Below are the code and all the weights of a small trained network. Each question names an input and a class and asks about switching units off, where a switched-off unit gives its printed mean instead of its output.

import numpy as np


def w(rows, s, z=0):
    codes = np.array(rows[::2]) - 128.0
    scale = np.full(codes.shape[1], s)
    scale[-1] = z or s
    return codes * scale


def f(y):
    return y / 2 * (1 + np.tanh(0.7978845608 * (y + 0.044715 * y**3)))


def log_softmax(a):
    a = a - a.max(-1, keepdims=True)
    return a - np.log(np.exp(a).sum(-1, keepdims=True))


def net(x, mask):
    res = np.array(x, float).reshape(1, 4) / 4 @ E
    y = f(res @ A[0][:, :-1].T + A[0][:, -1])
    res = res + np.where(mask, y, B[0][:, -1]) @ B[0][:, :-1]
    return log_softmax(res[-1] @ U[:, :-1].T + U[:, -1])


A, B = {}, {}
E = w([
[129,165,69,188,31,68,150],'x0',
[161,130,107,121,135,154,142],'x1',
[149,135,180,66,63,23,179],'x2',
[2,189,61,91,142,74,215],'x3',
],0.0096)
A[0] = w([
[88,167,61,200,202,195,106,99],'n1',
[180,118,149,62,104,85,171,82],'n2',
[139,194,176,36,59,150,154,37],'n3',
[139,63,232,186,39,99,39,199],'n4',
[95,145,114,132,136,125,72,25],'n5',
[162,207,94,177,85,98,92,136],'n6',
[179,74,163,184,97,165,43,156],'n7',
[187,146,141,108,133,83,124,11],'n8',
[159,105,170,63,89,76,152,224],'n9',
[104,155,108,109,120,125,166,97],'n10',
[171,208,49,140,51,183,134,84],'n11',
[209,109,140,198,106,128,90,69],'n12',
[172,101,149,147,91,148,105,50],'n13',
[86,136,137,186,52,115,105,106],'n14',
[70,203,67,119,130,136,149,120],'n15',
[99,222,84,200,46,81,79,157],'n16',
[55,214,141,147,161,123,160,203],'n17',
[107,127,88,173,128,153,67,68],'n18',
[35,251,83,174,78,161,189,223],'n19',
[121,115,121,84,152,166,145,19],'n20',
[102,116,83,130,82,64,77,253],'n21',
[106,148,182,71,254,127,132,153],'n22',
],0.009,0.0049)
B[0] = w([
[129,39,226,211,60,24,92,204],'n1',
[155,46,176,251,33,177,31,159],'n2',
[85,82,207,191,81,44,33,147],'n3',
[142,109,147,80,189,40,180,212],'n4',
[126,65,225,88,68,176,89,123],'n5',
[167,197,199,101,200,90,37,174],'n6',
[181,91,184,71,151,24,162,212],'n7',
[159,107,181,117,81,39,41,129],'n8',
[193,70,149,214,166,172,79,189],'n9',
[50,96,117,79,98,88,180,153],'n10',
[183,200,212,63,217,236,21,165],'n11',
[65,137,177,85,86,19,198,177],'n12',
[109,56,117,44,86,2,112,150],'n13',
[141,214,115,98,159,189,62,161],'n14',
[171,75,179,77,70,53,150,194],'n15',
[156,164,212,146,216,138,43,215],'n16',
[186,88,193,130,118,58,169,201],'n17',
[37,79,200,166,68,43,91,153],'n18',
[229,67,204,88,158,26,145,249],'n19',
[135,123,217,116,127,76,64,131],'n20',
[189,136,165,132,219,166,151,192],'n21',
[197,199,212,71,212,108,2,191],'n22',
],0.0059,0.013)
U = w([
[130,160,163,94,164,155,77,126],'0',
[131,108,124,87,94,79,169,73],'1',
[111,84,159,255,66,120,94,98],'2',
[137,119,150,148,151,134,141,252],'3',
[146,128,94,168,168,128,176,162],'4',
[105,173,59,171,75,217,190,3],'5',
[116,174,52,176,96,210,230,3],'6',
[81,148,71,176,59,201,182,3],'7',
],0.012,0.0049)

Each question gives the input, the list of numbers given to net, and the class t.
The units are the neurons (one row each of A and B). Each row of codes is followed by its name. A weight is (code - 128) times the scale printed after its matrix; where a second scale follows, it is the last column's (A, B and U).
mask holds one flag per neuron, in row order. A switched-off neuron (its flag False) gives its mean, the last column of its row in B, instead of its output. The means were averaged over made-up inputs and are rounded, as every weight is.
A unit's drop is (log p(t) with every unit on - log p(t) with that unit switched off) / (log p(t) with every unit on - log p(t) with every unit switched off).
The circuit of an input: a set's keep is (log p(t) with only the set's units on - log p(t) with every unit switched off) / (log p(t) with every unit on - log p(t) with every unit switched off). Starting from the 12 units with the biggest drops (on a tie, the unit counted first), units are removed one at a time, each time the one whose removal leaves the highest keep (on an exact tie, the one counted first), for as long as the keep stays at least 0.8.
units of the circuit, in order: the units of the circuit, biggest drop first
unit that matters most: the unit with the biggest drop
k most important neurons: the k neurons with the biggest drops, biggest first
drop of u: that unit's drop, to one decimal
input [-5,2,-1,7], class 1: most important neuron	n16
input [5,-4,6,-8], class 1: 2 most important neurons	n4; n12
input [0,-5,5,-1], class 2: units of the circuit, in order	n2; n9
input [5,0,-2,3], class 0: units of the circuit, in order	n16; n11
input [1,1,2,1], class 4: 2 most important neurons	n1; n22
input [4,4,2,-3], class 0: units of the circuit, in order	n1; n11
input [3,1,4,-6], class 1: units of the circuit, in order	n4; n12
input [5,1,5,-7], class 1: 2 most important neurons	n4; n12
input [8,-7,-7,-1], class 0: units of the circuit, in order	n11; n16
input [0,-8,5,3], class 3: 2 most important neurons	n1; n21
input [2,-2,-3,0], class 4: 2 most important neurons	n22; n2
input [7,-3,8,-2], class 2: 3 most important neurons	n2; n9; n3
input [3,1,-5,4], class 2: 2 most important neurons	n1; n4
input [-6,-7,6,6], class 3: units of the circuit, in order	n9
input [-3,4,-7,-6], class 2: 3 most important neurons	n1; n18; n19
input [-2,-1,4,-5], class 1: 2 most important neurons	n4; n16
input [6,-1,7,-1], class 2: 2 most important neurons	n2; n9
input [6,5,-1,-6], class 0: 2 most important neurons	n11; n6
input [3,-6,3,4], class 3: 2 most important neurons	n16; n21
input [1,3,3,0], class 4: unit that matters most	n1
input [-5,4,-7,-5], class 2: 2 most important neurons	n1; n18
input [8,3,7,8], class 0: drop of n6	0.2
input [8,-1,3,3], class 0: drop of n16	0.1
input [2,6,-7,0], class 2: drop of n1	0.4
input [1,-3,-6,-8], class 1: drop of n7	0.1
